Below are the code and all the weights of a small trained network. Each question names an input and a class and asks about switching units off, where a switched-off unit gives its printed mean instead of its output.

import numpy as np


def w(rows, s, z=0):
    codes = np.array(rows[::2]) - 128.0
    scale = np.full(codes.shape[1], s)
    scale[-1] = z or s
    return codes * scale


def norm(h):
    return h / np.sqrt((h * h).mean(-1, keepdims=True) + 1e-5)


def f(y):
    return y / 2 * (1 + np.tanh(0.7978845608 * (y + 0.044715 * y**3)))


def log_softmax(a):
    a = a - a.max(-1, keepdims=True)
    return a - np.log(np.exp(a).sum(-1, keepdims=True))


def net(x, mask):
    res = np.array(x, float).reshape(1, 8) / 4 @ E
    u = 0
    for l in range(3):
        y = f(norm(res) @ A[l][:, :-1].T + A[l][:, -1])
        res = res + np.where(mask[u : u + 3], y, B[l][:, -1]) @ B[l][:, :-1]
        u += 3
    return log_softmax(norm(res)[-1] @ U[:, :-1].T + U[:, -1])


A, B = {}, {}
E = w([
[90,140,168,251],'x0',
[158,185,80,163],'x1',
[88,128,1,230],'x2',
[103,211,202,159],'x3',
[205,87,159,153],'x4',
[95,40,143,130],'x5',
[167,99,150,180],'x6',
[157,216,117,114],'x7',
],0.0069)
A[0] = w([
[42,59,78,184,114],'0.n0',
[113,101,135,11,193],'0.n1',
[250,64,152,148,3],'0.n2',
],0.018,0.0037)
B[0] = w([
[107,3,94,155,204],'0.n0',
[67,150,139,77,244],'0.n1',
[252,139,98,117,171],'0.n2',
],0.021,0.011)
A[1] = w([
[126,107,200,49,4],'1.n0',
[135,98,219,228,58],'1.n1',
[253,85,176,128,56],'1.n2',
],0.019,0.002)
B[1] = w([
[119,115,180,126,254],'1.n0',
[128,151,196,227,190],'1.n1',
[249,164,95,75,227],'1.n2',
],0.018,0.0069)
A[2] = w([
[143,169,111,104,41],'2.n0',
[53,80,104,103,2],'2.n1',
[106,199,7,129,232],'2.n2',
],0.015,0.00048)
B[2] = w([
[93,91,85,121,171],'2.n0',
[166,137,77,64,254],'2.n1',
[94,194,9,131,185],'2.n2',
],0.013,0.0048)
U = w([
[111,158,220,78,232],'0',
[129,52,117,206,174],'1',
[119,181,186,224,1],'2',
[127,90,114,82,144],'3',
[117,195,75,176,57],'4',
[251,167,144,108,122],'5',
],0.02,0.0023)

Each question gives the input, the list of numbers given to net, and the class t.
The units are the neurons (one row each of A and B). Each row of codes is followed by its name. A weight is (code - 128) times the scale printed after its matrix; where a second scale follows, it is the last column's (A, B and U).
mask holds one flag per neuron, layer by layer. A switched-off neuron (its flag False) gives its mean, the last column of its row in B, instead of its output. The means were averaged over made-up inputs and are rounded, as every weight is.
A unit's drop is (log p(t) with every unit on - log p(t) with that unit switched off) / (log p(t) with every unit on - log p(t) with every unit switched off).
The circuit of an input: a set's keep is (log p(t) with only the set's units on - log p(t) with every unit switched off) / (log p(t) with every unit on - log p(t) with every unit switched off). Starting from all 9 units, units are removed one at a time, each time the one whose removal leaves the highest keep (on an exact tie, the one counted first), for as long as the keep stays at least 0.8.
circuit, biggest first: the units of the circuit, biggest drop first
k most important neurons: the k neurons with the biggest drops, biggest first
top k neurons in layer l: the k neurons of layer l with the biggest drops, biggest first
drop of u: that unit's drop, to one decimal
input [1,-2,-5,7,1,-2,6,8], class 2: 3 most important neurons : [0.n2, 1.n1, 0.n1]
input [-4,-8,6,5,6,5,-6,-3], class 1: circuit, biggest first : [0.n0]
input [4,2,-4,-8,-7,-6,-2,-7], class 1: 2 most important neurons : [0.n0, 1.n2]
input [5,3,-3,0,-1,1,-3,7], class 2: 2 most important neurons : [0.n2, 0.n1]
input [0,-2,-5,0,-4,-1,1,-8], class 0: 2 most important neurons : [0.n0, 1.n0]
input [6,8,5,7,6,-2,5,6], class 2: 2 most important neurons : [0.n2, 1.n1]
input [-4,2,-3,4,-4,7,6,-4], class 0: 2 most important neurons : [0.n0, 1.n0]
input [-3,-5,-3,0,8,-3,-2,-7], class 5: 2 most important neurons : [0.n2, 1.n2]
input [-7,2,-3,3,4,7,1,2], class 0: 3 most important neurons : [0.n1, 1.n0, 0.n0]
input [-2,2,3,5,-3,7,-2,6], class 4: 2 most important neurons : [1.n0, 2.n2]
input [-3,3,8,0,4,6,3,8], class 1: 2 most important neurons : [0.n1, 0.n0]
input [-3,7,3,7,8,8,1,-6], class 5: 2 most important neurons : [0.n2, 1.n2]
input [1,5,3,2,-1,3,1,2], class 1: 2 most important neurons : [0.n1, 0.n0]
input [3,1,-8,-1,-2,2,3,-5], class 5: circuit, biggest first : [0.n2]
input [-4,4,1,7,-2,1,2,7], class 4: top 2 neurons in layer 0 : [0.n2, 0.n1]
input [1,7,-4,4,-7,0,2,3], class 4: top 2 neurons in layer 0 : [0.n0, 0.n1]
input [-2,5,8,-4,0,5,-7,2], class 1: drop of 0.n1 : 0.3
input [1,-5,1,1,-4,-8,-2,-7], class 1: drop of 0.n1 : 0.2
input [-7,7,-4,-3,-8,-6,-4,-4], class 0: drop of 1.n1 : -0.1
input [-2,8,-8,4,-4,-8,1,4], class 0: circuit, biggest first : [1.n2]
